Each row has a class, written after it.
[ 16 -38 -10  34 -11   8 -62 -29 -10  -6  11  -3  -1   5  24  11  13 -22
  46  15  18 -38  61  19 -14  25 -37  50  -2  18 -27  24  -2  13  54] => Q134
[ -3   7  19  36  55 -21 -21   0   6 -13 -14   3  -2 -16 -11  -7  -7 -44
 -31   5 -38 -28 -20 -49 -46 -51  24 -49 -16  13 -45 -11   7 -28  -4] => Q933
[-13  19  -9   9  -7  16  12  52  -4  31  22   6  21  -9 -64  -4 -14  37
 -40 -14  10   4 -35 -41  33 -25  41  28  53  15  17  46 -12 -17  -4] => Q139
[-31 -10 -27  70   2 -41 -51 -16 -13   6  -8  38  13  -6 -49 -14 -15  -3
  29  23  -8 -33  13  32  19  40  12  22   8 -17  15 -21 -12  32  33] => Q586
[ -7  13   4  -3 -19 -17 -58 -73 -28  11 -42  15   0 -24  14 -10  62  33
  12   1 -45 -35 -16  27 -33  23 -11  40  14  -7  -9 -28  21  16   6] => Q95
[ -5 -31  52   0 -14 -27  41 -67  17  13  31 -48  38 -28  28 -20  28  -5
 -27   0 -17  35 -47 -38 -72  54  11  56 -29  14 -43  12  -5 -59 -63] => Q313
[  6  19  67  49  21 -39  38 -19  19  24 -19 -24  23  15  15  -2 -29  43
 -39  14 -65  57  17   3  42  24  32 -16   6 -33   8 -32 -17 -16 -21] => Q139
[ 20  33  44   0  -1 -43 -31 -39  17  -5 -35  -3 -23  39 -26 -21  26  -3
 -29 -21 -27 -24  18 -23 -41   9  49  17  -1  11  25  29 -14 -18 -53] => Q134
[ -7   5 -77  10 -26  42  25  76 -17  39 -28  12  13  41   5  55   9  13
  30  35 -64  -4 -25 -14   4  -8   7 -29 -25 -18  11  46 -18 -49  49] => Q933
[-69  20  18 -30  72  35 -82  29  29   7  24  -8  33  24 -64 -36  49 -95
 -47   5 -70  48  36 -56  24  -4  38 -31  -1 -19   6  -9  -9 -23  -6] => Q466
[-13  20  35 -16 -28 -25 -68 -19  20   5 -14  -3  -1 -68 -26   9  51   4
 -36   1 -48 -35  -8 -15  22 -17  35  73  32  44  13 -18  34  11 -22] => Q933
[ -9   7 -10 -22  43  40 -22 -41 -35 -12 -26   5  20  13 -10 -26  -4 -58
 -20 -17  -2   2 -10 -28 -23   6  29 -37  12  30   3  43  12 -26  -8] => Q134
[-27  24 -52  66   6 -18 -19 -42 -31  30   2  59  18  35 -15  13 -32 -38
  16  11 -21  -1 -20 -36 -28  55  24 -20 -37 -53 -16 -11 -13   8 -18] => Q260
[ -3 -29  16 -13  -9  -8  -1   8   6   9 -38  29 -19 -65   9  -6 -29   9
 -18  42 -39 -42 -24  -7  12  13  19  41   4  29  16 -26 -28  14 -21] => Q881
[ -8  30  -1   2   8  24 -33   5 -17  -1 -14  14 -40 -16  -4  -4 -32 -51
 -38  -6  10  25  -4  -3  17  15   0 -14   5  -7  48 -69   4  -2  -5] => Q260
[-22 -15 -19 -31  -4 -17  50  -4  -7 -29 -14  -6  41   7   3 -13  -5 -10
 -39  -7  -4 -46 -57 -24 -29  -3  -6 -18 -52 -13 -46  28 -17 -39 -38] => Q586
[-48  51  -7   3  -9 -50  26  81  12  -4 -15 -17  33   9 -16  37 -58  32
 -26   9  -2  10  64  13  65  11   1 -68  13  -3  45 -23 -28  53  41] => Q699
[-13  31  23 -71  -4  28 -42  -7 -22  50  32  52 -53  39  -6   0  54  43
 -50 -40 -14  35   0   3 -26  -4  13  12  44   5 -29 -22   6  16   2] => Q313
[ 13  20  -3  25 -30 -21  40  -4 -46  53 -46  -2  20 -33  36  24  -9  31
  27  36 -30  26 -63 -41   2  -7 -27   1  -4  -2   7 -54 -14  46  -9] => Q699
[ 12 -20  -9 -25  39  53   2  21 -13   1 -23  46 -55  -8  -6 -33  15 -27
 -45 -19 -18 -41 -32 -14 -53 -54  15 -61  24  14 -58  25  -9 -58   6] => Q637
[ 47  13  20  12 -44 -18 -37   5 -13 -19 -19  21 -27  46  21  21  16  19
  -1  39 -92  -8 -68 -31  22  22 -19  53 -27 -44  28 -49  -5 -40  17] => Q469
[-33  -8 -28  73  54 -81  -8 -24 -32 -33   8  32  36  28 -49   5 -38 -12
  -7   8  31  25  29 -24   6  63   1 -31   3  17  34 -21 -25  62  20] => Q134
[ 12 -26  26  27  21 -14  -4 -12  14 -27  20 -24  -9 -48  -2  38   6   0
   2   0  28  13  -3 -15 -31 -18   7   1  11  65  -7  36  32  -6  -9] => Q933
[ -2 -44  57  40   6 -12 -31  12  50 -28 -21 -16 -53 -11 -26 -15 -13 -16
  33 -24 -28  23 -15  11 -10  16 -11 -24 -14 -23  -3  40 -15 -33  18] => Q933
[ 13   3 -37  37  23 -28 -27  -7  25  -8   3  38  -4  32 -42  12 -50 -39
  33  21  38 -18  26 -19  37 -20  -1 -47  33 -23 -31  56  -9  34  22] => Q95
[ 10 -16  12 -59 -27 -39  -8  38  14  -4   0 -22  40   3 -12 -14  -1  24
 -18  49 -33   7  -7  41 -16   7  36  31 -49  28  10  -2 -26 -19 -24] => Q637
[ 41   5   0 -67 -26 -29 -61 -23 -27 -12 -17  16  -5  55  23  31 -12  40
  17  15  -9  -9   0  -5   4  -7 -39   8 -16   0  19  47  10   8  22] => Q637
[-17  18  22  33  10 -58  36 -45  56  31  13  -1  50  -9  31  -2  15 -19
 -15 -20 -11  53  18   2  11  -1  38  -4   3  57 -32  34   5  12 -64] => Q139
[-14 -21  35 -12 -10   1 -20  21  13  36 -11  19  19 -42  48   1 -35   3
   0  27 -57  35 -22  -2  38  16   3  16  41  37 -37  -1 -21 -19  49] => Q881
[-40 -15   5 -58  18  45 -54   5 -11  26 -29  -7   9  22 -55 -51   8 -22
  15 -16 -32 -14  30 -50  -7  23  23 -21 -29 -19  15  -7 -31  42 -26] => Q469
[ -2 -19  13   3 -20 -43 -19  21  -8  -6  -8  15   0   9 -20   3   8  45
  -9   7 -33  -8 -19  -4  -4   6  -3  13  -3   6   2   2 -28  13   8] => Q637
[ -5 -16   8  67  17  32  17  15   0  15  29  13 -28 -43 -53  37 -17  21
   0  36 -13 -21  39  19  26 -12 -16   6 -14   2   6  48 -30  42  67] => Q466
[  2  -9   1   7  29 -28  -7  15  13 -36  27  18   1  58 -46 -21  20  10
 -28 -63  52  39 -26 -26  18  -8 -20   5  38 -26  -4  10   5 -19 -66] => Q466
[ -5  24 -16 -52 -49 -18 -27  41  15   0  31  20 -27 -41   0  27 -35  50
  -9  47 -15 -57  21  26  17 -15   4  56 -16   0  46  -6  12  25  46] => Q95
[-55  17  24  20  54  20 -94  12  -2  47  11  48   0  -7  16 -50 -44  -1
  10 -44 -40  29  41  29   3 -14  12 -13 -31 -13   0 -27  36 -15   3] => Q469
[-26  27   3  -9  14   8 -21  -1   5   9  -5   3  10 -30 -20  -2  33 -31
 -19  11 -23 -21  -7 -38 -19 -15  19 -13   3  -4 -23   5  14  -4 -22] => Q699
[  6  16  24 -33  -5  -1 -28  40  24 -15 -12  -5 -20   2  -1  16  47   0
 -26  21  15  14 -17  17  33 -32 -25 -11  38 -20 -22 -13   4 -28   8] => Q260
[-29  -7  23   0   0 -10 -41 -18  -8 -17  21  25   3   5  14 -12  31  10
 -14 -20 -65  15 -13  11 -24  45  16  23  12   7   3 -48   0  10   3] => Q466
[  4 -28 -26  24  -9 -17 -22  15  14 -25   3   6  -3  49  -5  -9  47   1
  42  -6   2  -8  -4 -12   3  -7   0   9  52  35  37  20 -12  12   0] => Q313
[  7 -26  16 -29  21 -17 -10  -2  15  16 -15   2  12  12  25 -30  10  17
  -2  16 -38 -22  12  -7 -44  -4  -9  18 -36  -7 -14  -3 -36 -21 -18] => Q466
[-20   8 -20  36   2 -35  56   0   5  18 -26  46 -26 -98  20  45 -82  -6
 -50  43   7 -64  11 -36  20  10   7 -45  27   5 -16 -29 -14  16  33] => Q260
[ -8  34   4   3 -25  -8 -55  31  29  52 -15  11 -44 -19  24  16  -4 -44
  20  34 -16  -9 -13 -19 -18 -36  23  23   8  -6  36  -5  24 -31 -38] => Q313
[  4  25 -26 -28 -46 -21  15  24   7  30   1  57 -57  15  -3   5  -3 -29
 -26 -18  -3   6 -48 -42 -20   2  19  -1  16  -2   3 -23 -18   9 -46] => Q637
[-24  -8  33  42  17 -23  -9 -11  24 -19  -8  -1   9 -21 -37 -51  26  -6
 -35 -11 -58  -5 -45 -12   3 -18 -19  29 -33  39  16  42 -66   9  31] => Q95
[  43   48  -36   34  -29 -113   49  -56   53    8   30   36   -1  -10
   50   18    0  -18   37    8  -42  -20   33  -14  -17    6    9    9
  -35   24    7   -5   68  -40   14] => Q881
[ 18   3  29  86  25 -24  33 -31  29  -1 -16  -2 -15 -20 -19 -30 -14 -50
 -40 -52  17  85  -3  29  60  20 -44   0 -39  16  11 -27  -2 -31 -26] => Q469
[-77 -15  34   9  20 -98 -44  68  18   7  10  35  30 -47 -22   2 -20  73
 -32  -4 -40  21 -25   1 -21  -3  37 -17  -1   8 -18   6   9 -26 -14] => Q637
[ 29   0 -27 114   7 -50   0 -27  29 -53  33  46  19 100  -2 -36 -29 -67
   6   0  39 -24  -5  17  58  23 -26  51  18 -50 -22   4 -37   2 -24] => Q134
[-19  10 -58 -49 -33  59 -36  26 -73  17 -43  -9  82  35 -30   4 -57  48
  16   9 -22 -30  17  37  61  15  44  -8 -16 -29  35   2   0  25 -12] => Q260
[-39  11  56   0  40  30  -5 -45   4  10   3  -3 -17 -35   6   0  47  -3
 -12  13 -77  32  -2 -22  -6  -3  21 -23  -5  30  38  14   5  47   7] => Q139
[ -20   37   27   56   14 -104    0  -27   23  -22  -32   27  -36  -16
  -21   32  -50   -7  -45   39   -9  -24   32  -12   49   31   22  -27
   37  -14   74  -73   -4   65  -28] => Q313
[ 45  -5  19  36 -43 -66 -37 -32  29 -10 -25  45 -64  -8  22  -3 -26  30
  41 -27 -41 -26  20  42  26   9  29  -5  65   1  14 -35  52  -6  19] => Q313
[-38  -4 -24 -24  37  -2 -29   8   2 -22  39 -11  28  -2 -19 -16  35 -47
 -26  28  21  13   6 -24 -35   6  -9  16 -12  42  12 -20 -26  28   8] => Q95
[  1  25  29 -22  15  17 -30 -37 -59  35 -35  10 -26  -4   8  -7  -7  79
  -7  24  -4 -47  -6  -4 -51  12   4  10  64 -15  35   3  -4 -13  51] => Q586
[-31 -13  34  59  30 -60 -70  19  16  41 -37  -3  31  -1  13 -58 -84  -1
  64   3 -49   3  48 -13   3   2 -13 -20 -56  -9  28 -32 -36  23  33] => Q469
[ 13 -11  -7  39  54 -48  52 -29  33  -7   6   6   3 -19  -6 -15  32  -1
 -42  -6   8  11  47 -48  51   1 -21  25  10  -8  25 -52  33 -28 -65] => Q881
[ -4 -30  17  15  24  -3 -28  -2  22  -5  17   0  -7 -36 -20 -14  -7  14
   8  17 -22   2  24 -16  17 -15  15  21   5  18  24  12   1  16   4] => Q95
[ -3   2  10 -19   1   2 -26  34  11  24 -20  21 -43 -43  23  31 -42  17
 -28  10  20 -37  25 -10   0 -44 -20  -6 -27  10  -5  20 -12  -1  -2] => Q260
[-42 -38  42  66   4 -57   5  10  24 -10   9   7  13  -4   4   6  -5  36
 -35 -11 -58   4  15 -45  39  35 -14  49 -43 -33   4  -5 -35   4 -35] => Q134
[ 20   8   0  21   5  -7 -14 -27 -12  28 -11 -10 -19 -28  18  -5 -30  21
  -6  17  49 -34  50   4  11   7 -20  45  65   7  55 -30  20 -10  15] => Q313
[ 13  47 -21 -39  19 -56 -27  22   6  -9  13   2  52  59  -9  22 -56  -3
 -28  53  35  19  28  -8  70  -7  20   6  27 -28  29 -61  20  24 -37] => Q933
[-14 -14  28  -7   5  41 -26  28  -6  49 -17  -3   9 -56 -13 -45  14  21
   8  32 -74  17 -19  24  13 -36  30  30   5  59  56  31 -24  -6  35] => Q637
[ -6   6  -1   8  35  -4 -27 -34 -16  -8  -1  -6  12 -36 -35  40  13   2
 -30  15  11  -4  15 -15   0   4  15 -12  -5 -13 -12  15  64 -25 -25] => Q139
[ -6   0   0   4  55  -6 -47  42 -23 -45 -45 -28   1   5 -81  21  92  59
  24  38 -14 -29   9 -41  24 -62  -6 -36  13  -5  88   4  44  12 -10] => Q469
[-19 -11  -4  68  -8 -42 -73 -20 -13  -9   5  39  10  22 -11   6 -38 -10
 -24  -4   4 -34  -4   3   8  60 -12  53  16 -32 -32  -8 -22 -29  23] => Q586
[-19 -31   8 -36  21 -42 -54  52  18  -2  -7   7  33  15 -24  10  46  45
 -12  32 -52  24  14  18  23 -28   3   2 -49  -9 -10  21   8 -29 -27] => Q637
[-12 -11  11 -60  30  30  26   7 -22  -2 -34 -53  49 -16 -31  -8   4 -42
 -62  34  -2 -35   6 -35 -25  -5  -6 -54 -67 -29 -99 -37 -21 -15 -26] => Q469
[ 50 -49 -32  15  33  17  -8   8 -48 -32 -46  17 -18 -57 -26 -10 -75 -25
  41  49  19 -70 -36   4 -11 -47 -10 -39 -34   0 -18 -25  29  -3  10] => Q881
[-54  36 -23 -28  21  16 -55 -22 -25 -39 -43   8  -8  21 -40  -2  63 -72
  -2  15 -21 -19 -16  -4  -7  23  -5 -29 -28 -28  61   7  19  21 -16] => Q134
[-29  -1 -17  -3   8 -33   6 -15  21 -10   7   3  54 -41 -33  -3  42 -16
 -23   3  -2  -5   2   1  42   4  -9   8  33  31 -18  21  10   8  17] => Q466
[  8  57  10 -51  42  16 -33  -7 -19 -23  21  21 -32  54 -15 -13  18  23
 -27   2   9 -11   4  -8 -27 -10   9   5  26 -31  59  -5  43 -36 -15] => Q881
[-20  15  12  25  16  31 -28   5 -12 -15 -61  -1  -6   8  -2   8   6 -29
   5  20 -16 -31 -18  24  12  -8   0 -27  16 -28  -1   5   1  -6 -32] => Q881
[ 57  -2   5  36   1  10  38   1 -27  45 -18 -17 -16  10  42  59 -46 -16
  -6   8  18  74  29  -3  28 -27  11 -41 -10  22 -29 -58  16   6 -43] => Q586
[ 44   9  56  43   9 -22  -6 -37   7 -26 -17  19 -57 -12  16   5  48 -11
   5  29 -61 -12 -62 -15 -42 -27  12   6   7  12 -14 -26  15 -15 -21] => Q881
[  3  15  -4 -12   1 -20  -6  -4  17  13  38  42  -7   6  33  17 -27 -12
   6  -4 -13  43  21  12  28  -8   5  -5 -23   8 -11  28  43 -14  15] => Q134
[  8 -42 -16 -23  25  22  -3  -1 -18  16 -11   5  13 -10 -35 -49   8  30
  -1  32 -15  -8 -13   3 -17  27  -8  64 -24  13  71  10 -51 -11   3] => Q466
[ 44  44  36   6   0  -5 -13  14 -14  -8  11  -5 -32  65  17   1  20  12
   8   7  10  27 -16  10   4 -76 -31 -17  31  18  26  -5  -8  43  14] => Q637
[ 37 -24   1  50  13  -6   9  -5  -2 -30  49  18 -31  43  -2  22   6  -2
  21  58 -22  25   1   1 -34  37   7  39 -44  18  52  28 -29  -7  34] => Q134
[-15  35 -60  11  18  39  60  21 -11   2  15  12  28  17  15   9 -72 -26
 -34  17  16  23   4  26  89  25 -28 -28  24 -75  18 -31  31 -53  44] => Q933
[  6 -16   5  56  -8  -4  32   6 -28  -3 -40  17 -15  32 -21  37 -15  39
 -30  18 -60  -2 -50 -67  -7  70  25  15  15 -17  37  14 -57 -35 -20] => Q881
[  6 -48  24  53  16 -22  -7  29   9   8 -13 -22 -20 -36 -17 -32 -25  21
  22  33   3 -49  48  17 -19 -21 -33  13 -34  -5  14 -14 -45  22  26] => Q637
